[ 263 -173  -97 -127   64  -76  140  188   56   12  -37   55   95 -111
  249  295  -89  292  285  -11  125  150  -86  359  231  -62   67   67
  -50    1 -168  -63  -72   34  -31  -54 -213  178 -129  340   33]
J784
[ 202 -104 -151 -149   13   63   94  155  -30  -57 -101 -117  102    1
  284  392  -95  341  263   52  263   61  -66  266  235  -87   43   -9
  -72   75 -187 -187  -72   63  -79  -77 -228  132 -154  528    5]
J65
[-265  -23  212   67  -75 -280  395 -132 -121  -10  336  359  380   41
 -126   40 -187 -232 -405 -113  222   62  291   41  -59  -70  170 -112
 -146   54   94  152   -2   14  -44 -232   41  191 -148  261  -80]
J556
[ -57  -90 -269 -152   67  225  -53 -104   11  -11   65   85  209  -69
  -14   27 -114  102  -30  154  -76  -46 -165   -9   38   -5    3  126
   38   24 -186   82  -99  -50   39   43  -78   99 -167   56   44]
J578
[ -47  141 -157  200   29  113  203 -143  152   42  231  323   66 -137
  114  -32 -145 -307 -230 -225  276  -33    7   36   94 -186  -91  -86
  143   38 -142    7 -309 -360  -59 -260  -16  119   74   65 -103]
J839
[-149 -121  302   33 -409  476 -303  149 -176 -511   -3 -503 -211 -238
 -515  202 -346  267   12  172  447 -367 -207   42  214  156 -225  197
  109  241 -433 -182  -34  153    5  -72  -71 -163 -794  374  103]
J404
[-111 -104 -270 -211  190  188  -39  -82   20    2   94  176  187  -32
  -72   62  -66   89  -27  183  -37   10 -210  117  107    8    9  173
  -18    4 -154  165 -111    6   16    0 -116   55 -287   91   86]
J578
[ -91  -95 -111  369   64  219  228  132  150  272  337   10   30  -58
   13   -2   17  240 -371  -55 -145 -130   78 -300   43 -112  134  152
  -76  -73 -110   70 -126   55   59  -83   86 -160  239 -216 -327]
J839
[ 140  -39  -65 -157  134   99   54   80   23 -119  -17 -116  -14  -16
  303  421   -5  426  225  -60  210   55 -169  249  250  -54   44   70
  -93   44 -193 -207 -113   68  -93 -114 -160  210 -108  374   18]
J313
[-182 -134 -315 -147  196  176  -76  -55  101    1   51  193  146  -75
  -30   88  -23   14  -14  212  -77   63 -158   60  103   27   11   73
  -14   29 -163  177 -157  -71   88   30 -107  -18 -219  -48   42]
J76
[ 384 -101 -382  125  127 -224  155  273  235  150 -190  -23  421  133
 -502   63 -137  478 -287   99   -3    2  -86  168  164 -203  -24  387
 -283  193   42 -155  618  804 -389  286  169    6 -214  372  -48]
J672
[-190 -113 -314 -129   85  180  -21  -73   97  -98   88   99  161  -54
  -98   86  -21   94 -132  131  -19  -31  -43   50   34   41   38  172
  -14   60 -183  163 -181    5  114   -2  -38  -41 -302   11   66]
J306
[  51 -156 -129 -109   55   12  110   99  102   19   20   26   60  -43
  209  367  -96  359  224 -124  154   12 -127  294  181  -66   95   57
  -38   29 -272  -88 -102   30   -8  -94 -226  192 -239  396   28]
J528
[-213  -98  -22 -275  221 -205   33   24 -266  127 -121 -690  -59  253
  433  646   28 -224  103  159    1 -363 -312  833  -17  168  342 -199
  199  636 -550 -308   95  584 -111 -445  182  281 -531  298  415]
J578
[-217  151  117   15  -31  411 -199  -45  164  330  220   -2   -1  171
 -304 -196 -131 -189 -229  126 -116 -204  247  -90  -29  -88  -61   19
  -12 -225 -141   20 -156 -243   56 -197  -85  142   10   58  148]
J528
[-141 -137 -270 -245  165  253   32  -28  123   77  108  103  220   48
 -113  148   -6  144  -58  193 -134   40 -202   11  127   -5   32   93
  -80   65  -84  121  -59  -50   52   59  -75  105 -366   22   14]
J313
[ -58 -134 -226 -207  104   79    0  -20   20  -28    8  163  207  -35
  -51    7  -66  -32  -29  164  -79  -27  -61   -9   16  -13   62  126
  -61   50 -102  117 -118  -77   33    4 -180  148 -151    2  -49]
J403
[ 502 -595  171 -118  497   50  -10  338  223 -117 -100 -279  -18   44
 -198  520 -298   99  411 -286  339  193 -340  382  350  135  380  -65
  119  224  -29 -314 -106  409 -114  392  249   68  671  252 -256]
J672
[ 160 -147  -70 -196  -92   11   41   61  -53 -222 -111   11  182 -137
  265  334 -110  144  264  -59  219  122 -162  361  230  -49   50   26
 -141   92 -185 -213 -124   -3  -64 -131 -238  204 -197  430  -96]
J403
[-171  -41  148 -141   27  -12  290  437  101 -713 -616 -172   46  397
  -47  253  107 -331  416  -45  383   53  526  392  110  229  173  138
   94  394  206 -243  279  224 -201  -44   31   57 -262  899 -223]
J839
[ 426 -137  537 -430   27 -383  232  694  241  235 -337 -259 -115  -44
 -109  134  -60  -13  145  -16   51   94 -108  228  314  236  105  -65
 -146  392  181   58  404  285 -398  342  354 -166  264  255 -349]
J578
[  47 -267 -576  201 -327   18  644   83  173  351 -268  -47  301  -11
  -45 -373 -277 -202 -236  396  103   -3  157  307   17  -38  112 -123
  228   58   10    2 -151   82  -63 -213  217  -26   41  148 -267]
J578
[ -33  -91 -203 -198  133  166  -19  -17   94  -54   15  143  103   26
    8   12    0   49  -16  141 -103   98 -159   85   64    8   18  176
   17   11  -78  124 -112  -26   60   87 -153    3 -252  -25   90]
J306
[ 110  112    0  294  -42   29   82  169 -151  230   57 -235  -57   11
 -400    5 -294   -4 -452   97  226   -3   76 -166  136 -193  -88   32
    4  208  -64  -93   85  318   21  104  460 -102   49  -10 -130]
J578
[ 262  -70 -189  -83   22  -64  176  187  101  -26   14    0   -6 -107
  328  282 -110  332  174  -34  171   91  -91  291   97  -32   68  145
   53  -53 -136  -75 -140   50 -123  -16 -160  176  -35  417   58]
J672
[ 118 -281  283   25  237   16  178  103  300   42  137 -210  166  207
  180   23 -159  395 -192  102   -3  140 -114 -131  362  -50   11  -37
  115   34   71  -18  103 -115 -159   34  229  -85  161  -47  -40]
J403
[-135  -94 -255 -109  114  224   -8 -101  122 -120  131   66  131  -91
  -45   48  -40   27  -62  107  -65   39  -92   70   20    8    6  143
   -1   35 -225  160 -131  -55  113    2  -59   50 -355   50   38]
J839
[ 231  -89  -52 -114   54   -8   63  106  -35    5   40   23   26 -113
  224  400  -49  336  248   -4  173  128 -121  255  247  -59   24    7
  -68   18 -126 -111  -83   18  -61 -119 -222  158 -113  450  -47]
J556
[ 326 -112 -255  -47  150  -26  136   45   62    0   26   16  192  -64
  271  291 -130  339  217  -59  192  103  -22  330  164  -27  102    3
  -61  -45 -220  -92 -164    7 -140  -18 -137  256  -25  481  -15]
J65
[ 287 -149   62 -119  136  -16   77  123   60   19  -64  -37   80   46
  256  397 -131  338  236  -51  172   99  -91  256  228  -73   63   16
 -119   -1 -235 -160  -63   92 -129    8 -216  150  -91  526  -63]
J458
[  -4  -42 -217  -99  148  165  -33  -37   38 -131  122   60  142 -105
  -10   32 -100   75  -56  168  -47  -22 -116   -5    1  -48    1  118
  113  -10 -119  132 -182  -41   27    1  -57   88 -244   50  173]
J65
[ 153 -182 -154 -120  -25  231  272  133    5  -72  259  448  378   10
  -87  340 -276 -173 -239   34  288  248  -24  226  318 -163  204  -67
  -74   18  131    5 -472   67 -206 -306  -43  262  -22  137 -185]
J784
[ -25  -84 -294 -204  146  167 -101  -90   79  -66   59  130  190  -14
  -42   10  -75   17   18  130  -72   16 -118  -10  -30  -55  -79   98
   31   -3 -101  158 -168  -33   45   73 -154  -17 -196    6  140]
J672
[ -86  -99 -287 -175  156  113  -21  -92   84    2  100  173  281  -41
  -10   61 -124   46  -33  231  -65   23 -185  -22   12    4  -36   78
   30  -10  -93  165 -180  -47    2    0  -70   24 -184   12   76]
J784
[ 129  -41   92   99   98 -112   54  202  219  -85  321 -113  220  179
 -163  -76   48  110 -342   29 -135    9  -39  282   86   76  -32  138
 -164   84  -81 -110   93  191 -225 -226    3  135   -1 -104    6]
J313
[ 184 -103  -52  -66  105  -24   72  120   12  -70  -58    2   56  -66
  286  414 -107  293  259 -147  281   60  -81  343  297  -12   86   19
  -65   13 -198 -155  -50   -6 -126  -96 -112  183  -96  481  -33]
J404
[-302 -200 -631 -159   96  -25 -313   85  115  146 -392 -531 -322 -564
  103  318   19 -186   55  238  215 -569  102  148 -127  399  105  -44
  -70  372  222   35   63  137  196  139   13 -465 -175  560  -32]
J578
[ 101 -199  -25 -122  137   60  -43  143   75  -67  -51 -102   61   59
  199  404  -72  248  293    2  100  -13  -71  201  202  -29   69  -50
  -36   83 -215 -126  -86  -39  -56 -115 -210  222 -153  391  -17]
J306
[-137 -324 -248  202  275   13  143  299  241  259   70  283  125  230
 -368  702  116   69  -97  456   88  341 -121  156  456  167  161  -47
 -586  349 -120  -98  160  259 -222  139 -116 -213  249  102 -595]
J306
[ 173 -139  -10    7   95    2   72  241  -26   32  -18 -139    3  105
  230  379  -94  425  227   -2  162   56  -95  227  188   28   79   86
  -10  -13 -236 -152   33   65  -89  -19 -162  164 -192  419   40]
J556
[ 174 -115 -173 -137   87  102   95   42   78  -73    9  -71   -3 -180
  377  354  -43  339  307  -76  143    5 -190  287  239    2  114   42
   76   -8 -117 -126 -124 -109  -66 -119 -208  248  -90  428   40]
J578
[-116  -78 -214  -98  105  262  -72    4   78  -69   69  120  105 -148
 -115    6  -67   30   -5  142  -82   34 -201  -19  109  -23  -18  146
  -17   61 -122  116  -95  -59   89   25 -115   64 -276  -57   21]
J76
[ 185  253 -512  179   48 -227  300  238   58  803  -46 -436 -168  -25
 -417  182 -272   26  -89 -133  394  -12  191   -5  -63  -10  -57  102
  315  196  -28   54  263  684  503  345  351 -512  -11  419  -53]
J672
[ 258  -41  -80  -46   10   70   81  197  -60  127    1 -137   -1   91
  286  344  -58  465  228  -37  153   41  -94  223  150  -65   14   55
   45  -37 -233 -131  -89   59  -98 -116 -139  144 -168  429   62]
J404
[ 131  142  277   10  -11 -119  -70 -176 -194  -16  282 -389  173  470
   44  179  -28   22 -131  147 -123   58 -117 -145  113 -108 -160 -276
  101  104 -136 -235 -112 -117 -366 -347  236   31    9   16   55]
J313
[ 443 -291 -374 -188   43 -169  204   34 -474   37  -84 -801  129  -93
  124  428   90  268  131  525  431 -115   72  392  251   16  164 -117
  -16  359  137 -346   -4  425  113 -371 -132  -83  179  366   -1]
J839
[ 495 -245 -447 -281  -40 -348   19  -16  359 -235 -116 -316  310  -57
 -480   23 -246 -121   -8 -218  261  173  405  447 -218  -87  182 -313
 -250  446  143   13  281  747  -83  105  303  288  581  -60   46]
J404
[-288 -226 -405  427 -295   31  560  231 -244  620  -22  -70  241  177
 -234  486  -13  239 -434  193  507 -168  -20  284 -126  226  288 -368
 -282  213 -358  136  239  663 -202 -246  204  -23 -352  141 -218]
J578
[ 522 -154 -638 -412  253   -7  -75  169  295  396 -179 -641   11 -173
   19  184 -218    8   40  785  -85  -30  576   -1   89   99   30 -194
   17  183  152  150 -230  262  129    0  129 -220  596  309 -241]
J556
[ 264  102 -215  167   49    8  429  251  281  441  186 -389  363  385
 -189 -316 -401  207 -473  -59   66  -50  196 -208 -193  -80  -36  151
  302  -10 -159  172  -31  271 -107 -126  299  -81 -126  316   56]
J784
[-505 -222  374  435   65  -57   -1    6  142   44  298  533  205  313
 -319  122    4   51 -274 -115   28  -23  263 -262   47 -198  -83  -20
 -121    3   -3   11    6 -227 -125  -85   66 -148   30  283 -104]
J672
[ -95 -177 -296  191  273 -163  294  -87  194  -96   78  167  393   87
 -214  -50 -342 -266 -401  192  211 -106  196  168   91  -53  119   81
  -76   10  125  -67    0  197 -107   16  239  182  249   81 -337]
J458
[ 113 -140 -123  -40  145    8  150  192  -19   24  -11 -102   98   11
  195  326 -157  304  167 -128  175   82 -114  225  203  -68  146   14
  -28  102 -256 -154  -81   21  -15   10  -89  254 -100  390  -65]
J528
[-148  -67  111  289   42   20  387  173  307    1  480  107  176  175
 -148   96  -34  192 -116    9   53   13  228   28   71  -55  -88   51
  -57 -213  -57  279 -172  -96 -219 -246   17 -226 -201  311 -252]
J65
[ 287  -76  -23 -229  123  -59   26  186  154  -18   -3 -101   13  -65
  345  367 -149  381  228   12  109  161 -171  239  251  -85   21   69
 -140   38 -240 -128 -145  -49 -166  -10 -217  237  -74  394   15]
J403
[  15 -259 -289  201  291 -175  -16   42  335  -68  203  -68  -19 -118
 -188  338  -42  224 -178  -29  293 -162  308  -12    0 -111   53  122
  -87 -147  -33   21 -284   68  141   -3   28 -319  458   76   18]
J556
[-319 -281  127  553   69  254  183  221  261   -7  399 -163   91  152
 -480  367 -265  234 -136  -23  207  -32  287 -236  231    1   77   52
  162  186 -422  -61   55   36  271  -65  238  -66   34  244 -314]
J839
[ -24 -153  -62 -135  106  166  -87   21    7 -132   42  122   98  -49
   -8   72 -129   18  -41  150   -4   14 -125  -55   25  -66  -31  141
   54  -24 -120   91 -161 -115   40   64 -174    9 -207  163   81]
J672
[-140 -178  -80  -82  112  204  -86  -90  102   12   52   81  132  -50
  -24    6 -120   36  -12  296  -62  -69 -142  -21   -7   51  -44   30
   67  -42 -132  183 -169 -162  -45  -62   12   26 -224   99   94]
J458
[-240 -101 -192 -155  119  257 -114  -54  102  -99   52  -19   70    0
 -122   89  -60  169  -13  195   -3  -84 -159  -85    5   43  -21  172
   84   98 -146  136  -58    6   85   35  -60  -35 -284   88  132]
J306
[ -60 -136 -292  -77  170  243    7   10  -17  -26   89   26  177  -90
    1   66   -8   87  -75  195  -62   22 -196   55   58  -12   48   58
   -7   53 -220  162 -110  -79   80   -5  -26   77 -280  -60  102]
J65
[ 171 -130  -51  -47  347 -347   -6  209   73 -266  241  220  -58  125
 -299   74 -218 -381 -243 -414  165  114  223  332  199 -313  160  107
 -207  284 -154 -131 -217  101  -95   81 -202  266  137  124 -206]
J839
[ 148 -122    4  -65   93   35  182  161    9 -100  -13  -44  101   40
  225  410 -235  229  280  -22  252  173  -97  362  311  -40  112  -45
  -29   41 -230 -153 -154   56 -208 -101  -91  261 -153  563  -85]
J578
[-613  -64  292  421  515  -94 -118   27  487  -26  284 -130 -319 -311
  339  334 -195  306 -182  -92   53 -546  -76 -569 -204 -333 -146   63
    8   44 -169  268  268   15  -67   60   28 -360  107  226   29]
J76
[ -87  -91 -143 -104  144  125    8 -101  126  -66   93  165  173   -9
  -82  114  -71   30  -33  164  -80   -1  -68  -40   11  -36   11  111
   38  -59  -96  139 -129  -54    8   22  -85   32 -216   42   95]
J784
[ 243 -107 -136   12   57   80  109   47  -76  -43  -53  -71  113   -7
  393  234 -129  370  262   23  162   70 -178  247  221 -100   72   47
  -13  -24 -158 -216  -13   13 -189  -43 -166  204  -70  419   16]
J65
[ -42  -99  -49  233  -47 -259   85  140   86  -23   60  -62  266  135
 -153 -259 -305   94 -316   -9  -21 -213  368 -171  -69 -300  -31   69
 -220   70  172  -21  132  115 -303  -25  214   72  -62  218  -70]
J65
[ 240 -184 -147 -159   50   52   58  192   16   78   24  -40   66  -64
  246  286 -137  333  261   13  132   66  -93  366  222  -78   53    5
    2   65 -163  -72  -85   24  -77  -79 -197  224 -127  397   46]
J404
[-142  104   -3 -886  178 -723  145  108  126  240 -206 -205  299  892
  147  155  -22  194  -98    9 -401  -33 -246  -82 -211 -145   92  435
 -119  -56  112 -118  267  484 -140  568   86 -232 -281  243  156]
J672
[-109 -129 -238 -173  123  177  -48  -87   98   -6  109   94  137  -33
  -40   45  -76  127  -89  165  -88   -8 -164 -123    5  -38  -10  123
   12  -21 -123  171 -108  -95   69   39 -126   15 -220   19  103]
J672
[  63 -143  147  192 -210  -21  235  208   13  142  281  181  347   -4
 -148  -34 -227  440 -356 -159  223 -187  258 -202  -26 -214  -84  -32
   34  -32 -208   74 -221  -56   35 -110  -53  118  -49  187  -76]
J306
[ -34 -139 -171 -276   98  134  -44  -36   78  -80   32   55  135   57
   20   -7  -86  103    1  194 -106   23 -152  -69  -27  -20  -84   98
    7   59 -147  157 -203  -19   17   58 -120  -33 -202  -10   21]
J672
[  15 -310  -97  396 -289  285  339  397   49 -305 -102 -380  -55 -112
   69  542    7  306   12   89  365  156   17  623   69 -160  213  -46
 -407  257 -156 -369  -61  731  -96 -194  232   13  -53  127 -137]
J65
[ 288 -294 -182  345  -54 -169  -41  -61  646  138 -203 -641 -277 -104
  -63  148 -196  249  202 -238   74 -462  572  379    7   30  245   24
   80   -5  128 -169  637  447 -209  189  269  -64  155  213  277]
J403
[-143 -104 -255 -179  161  318  -27 -114   84 -115  101   -2  109  -18
  -65  133  -30   37  -42   61  -35  -47 -147  -39   41  -30   54  117
   44   71 -174  136 -120  -89  114  -34  -28   86 -222    5   58]
J578
[-282 -236  439   40  252 -114  106  202   28   79  442 -162  246  507
   90  420 -272  268 -140   75  132  -34 -192 -172  166 -166  -26 -201
  155   36 -171   62 -281  -42 -290 -344  119 -161 -184  355   29]
J306
[-134  148   65  503 -200  105  288   16  -23   98  271  291  430  216
 -308 -299 -186 -148 -288   27  -54   96  219  -15  147 -304 -179   85
 -124 -222  -48  -68  -53 -243 -289 -153  112   67 -311  220 -180]
J839
[ -92 -115 -256 -127  119  236  -48  -62   85   51   73   24  149  -22
  -45  -15 -127  172  -95  197  -56  -54 -154 -141  -14    3  -49   97
   93   -5 -171  142 -125  -74  100   58  -60   45 -198   31   86]
J672
[-346  -18  367  852   22   46  111   68   -3  -93  259  142  129  -21
 -373  192 -174 -205 -173 -139  132   21  450   42  110   18  138  -18
 -353 -202 -186   25  140  -47 -225  -82  236  -57 -172  262 -160]
J528
[ 158 -216  331  403 -161  -81  206  181  174  215  359 -129  146  297
 -187  234 -462  335   -3 -144  183   -8  208 -346    4 -321  -53  -68
  643   14 -107  -27 -121   96  -61  -93  379 -203  180  317  142]
J76
[ 248  -34  -91  -82    9   64  118   97   41   11   12 -143  -56  -41
  318  295 -126  402  247 -119  183   51 -134  273  146  -54   46  100
   28  -34 -277 -100  -80   39  -93  -55 -152  153 -151  404   53]
J404
[ -74 -123 -177 -217  101  154  -52 -129   49  -80   48   97  105  -33
  -37    6  -46   44  -15  208  -28   -2 -132   39   -2  -33  -66   74
   67  -17  -19  136 -159 -115   79  -12  -57   38 -213   38   83]
J404
[-147 -238   78  409   60 -177 -112  130   37  -14  339  130  290  462
 -158  262 -268   70 -323   14  183  -28  471 -234 -143 -135  -74 -139
    1  -27 -138  -10 -369  -41 -169 -126  311 -171  249  337 -116]
J65
[ 115  -95 -215  172   78    4 -169   16  208  247  224 -189   52  209
 -317 -184 -170  -92 -222 -116  -86 -253  478   75 -174   62   39   56
  283 -203  -83   84 -130 -125  -63   48  108  -78  121  421   91]
J578
[ 160  -75  -23  -76   53  -48  131  245   25   33   27 -105  146   -7
  275  333 -119  413  206  -68  114   68  -97  300  231   -9   35  -23
  -16  -60 -260  -92  -92  108  -90 -125 -173  148 -290  465    3]
J313
[-160  -85 -162  -96  203  236 -119  -86    9 -104   44  135   98  -77
 -103   41  -62   30    5  141  -35    5 -166    9  100  -23  -19  130
  -65   17 -149   96  -87  -69   21   37  -57   44 -192   15   23]
J556
[ 170  152 -203 -101 -246  -99  133   19  513 -273 -366   59 -630 -150
  156  332  169   77  159 -355  361  177  317  311  160  283  280  413
  146  226   51 -247   30  331   40   24   60 -232  348  189  174]
J672
[  -4  123 -194 -160  682   58  318 -323  613  -80  430 -400  185 -177
   72  787  -50  559 -380   55  397 -141 -405  121   38 -136   20  270
 -227 -229 -318   18 -133  170  -94  161   91  -83  -63  520  143]
J76
[ 128    4  279  401  162 -161   43   28   47  309  465  138   51   40
 -160  -19  -45  145  -26  -37  -28  -11  116   95  132   16  -71  138
  -28 -388   67   63  -17 -306 -260 -100   37  -39   26  308   44]
J556
[ 159 -166 -105 -137  -33  149   83  171    0  -30 -129  -25  -38 -144
  391  363 -103  273  241   23  236   80 -157  259  212  -66   98   32
   42   77 -143 -158  -78  -57  -37  -44 -259  195 -149  496    6]
J76
[ 639 -202  844 -152 -238  159 -138  626   33  111 -382 -544  -59  355
  153  303   35 -219  160 -209 -290  167  183  343  279   -7   -8 -204
 -123   47 -536 -277  278   51  -19  272 -209 -378 -225  481 -297]
J578
[-102 -323 -101  207  395 -170    4  108  445  -28   42 -460   62  -77
 -236  796  302  733  -56   91  173 -227  193  182   43   34  178  -47
 -205   -8  104  -98  538  504   76  129  213 -106  130  361  225]
J784
